Below are the code and all the weights of a small trained network. Each question names an input and a class and asks about switching units off, where a switched-off unit gives its printed mean instead of its output.

import numpy as np


def w(rows, s, z=0):
    codes = np.array(rows[::2]) - 128.0
    scale = np.full(codes.shape[1], s)
    scale[-1] = z or s
    return codes * scale


def norm(h):
    return h / np.sqrt((h * h).mean(-1, keepdims=True) + 1e-5)


def f(y):
    return np.maximum(y, 0)


def log_softmax(a):
    a = a - a.max(-1, keepdims=True)
    return a - np.log(np.exp(a).sum(-1, keepdims=True))


def net(x, mask):
    res = np.array(x, float).reshape(1, 7) / 4 @ E
    u = 0
    for l in range(2):
        y = f(norm(res) @ A[l][:, :-1].T + A[l][:, -1])
        res = res + np.where(mask[u : u + 7], y, B[l][:, -1]) @ B[l][:, :-1]
        u += 7
    return log_softmax(norm(res)[-1] @ U[:, :-1].T + U[:, -1])


A, B = {}, {}
E = w([
[92,193,134,3],'x0',
[19,24,84,141],'x1',
[2,179,179,94],'x2',
[108,176,205,172],'x3',
[96,54,49,252],'x4',
[159,115,17,95],'x5',
[191,44,231,67],'x6',
],0.006)
A[0] = w([
[181,117,152,54,144],'L0N0',
[156,43,157,220,131],'L0N1',
[45,138,67,153,67],'L0N2',
[163,86,89,169,167],'L0N3',
[97,78,165,126,254],'L0N4',
[192,119,8,84,134],'L0N5',
[117,236,169,148,32],'L0N6',
],0.018,0.0029)
B[0] = w([
[96,163,233,49,233],'L0N0',
[183,55,88,230,254],'L0N1',
[60,131,246,54,214],'L0N2',
[157,140,76,196,211],'L0N3',
[93,53,161,161,214],'L0N4',
[137,15,153,251,243],'L0N5',
[192,235,120,172,208],'L0N6',
],0.018,0.0085)
A[1] = w([
[203,85,118,152,103],'L1N0',
[138,99,2,123,125],'L1N1',
[45,86,70,82,2],'L1N2',
[132,128,124,123,23],'L1N3',
[149,122,83,81,92],'L1N4',
[239,96,160,85,114],'L1N5',
[155,212,68,87,66],'L1N6',
],0.021,0.0019)
B[1] = w([
[91,117,107,164,254],'L1N0',
[139,140,139,196,167],'L1N1',
[126,69,108,23,146],'L1N2',
[123,154,114,138,128],'L1N3',
[97,107,130,155,128],'L1N4',
[16,152,83,69,200],'L1N5',
[251,130,76,107,165],'L1N6',
],0.024,0.0081)
U = w([
[145,77,127,252,251],'0',
[84,90,185,68,77],'1',
[183,228,137,91,12],'2',
],0.015,0.0028)

Each question gives the input, the list of numbers given to net, and the class t.
The units are the neurons (one row each of A and B). Each row of codes is followed by its name. A weight is (code - 128) times the scale printed after its matrix; where a second scale follows, it is the last column's (A, B and U).
mask holds one flag per neuron, layer by layer. A switched-off neuron (its flag False) gives its mean, the last column of its row in B, instead of its output. The means were averaged over made-up inputs and are rounded, as every weight is.
A unit's drop is (log p(t) with every unit on - log p(t) with that unit switched off) / (log p(t) with every unit on - log p(t) with every unit switched off).
The circuit of an input: a set's keep is (log p(t) with only the set's units on - log p(t) with every unit switched off) / (log p(t) with every unit on - log p(t) with every unit switched off). Starting from the 12 units with the biggest drops (on a tie, the unit counted first), units are removed one at a time, each time the one whose removal leaves the highest keep (on an exact tie, the one counted first), for as long as the keep stays at least 0.8.
circuit, biggest first: the units of the circuit, biggest drop first
k most important neurons: the k neurons with the biggest drops, biggest first
top k neurons in layer l: the k neurons of layer l with the biggest drops, biggest first
drop of u: that unit's drop, to one decimal
input [5,2,6,8,6,5,-2], class 1: circuit, biggest first -> (L0N2)
input [-5,1,6,3,-6,6,-6], class 2: circuit, biggest first -> (L0N6 L0N5)
input [0,5,6,8,-4,5,1], class 1: 2 most important neurons -> (L0N1 L0N5)
input [3,8,6,-8,7,-4,7], class 1: 4 most important neurons -> (L0N5 L1N2 L0N2 L0N6)
input [3,-3,5,2,2,-4,5], class 1: top 2 neurons in layer 1 -> (L1N6 L1N1)
input [8,3,-7,-1,-2,-1,-1], class 1: 3 most important neurons -> (L0N0 L0N1 L0N3)
input [1,6,5,-6,-1,8,-7], class 1: 3 most important neurons -> (L0N2 L0N1 L1N2)
input [2,8,4,-1,8,4,0], class 1: 2 most important neurons -> (L0N2 L1N2)
input [6,-5,-5,-2,-4,0,-1], class 1: top 2 neurons in layer 0 -> (L0N5 L0N0)
input [-8,-8,4,3,-4,4,-6], class 2: drop of L0N5 -> 0.1
input [7,-8,6,-1,7,-4,5], class 2: drop of L0N6 -> 0.2
input [7,-2,-8,3,-2,-4,-3], class 2: drop of L0N6 -> 0.2
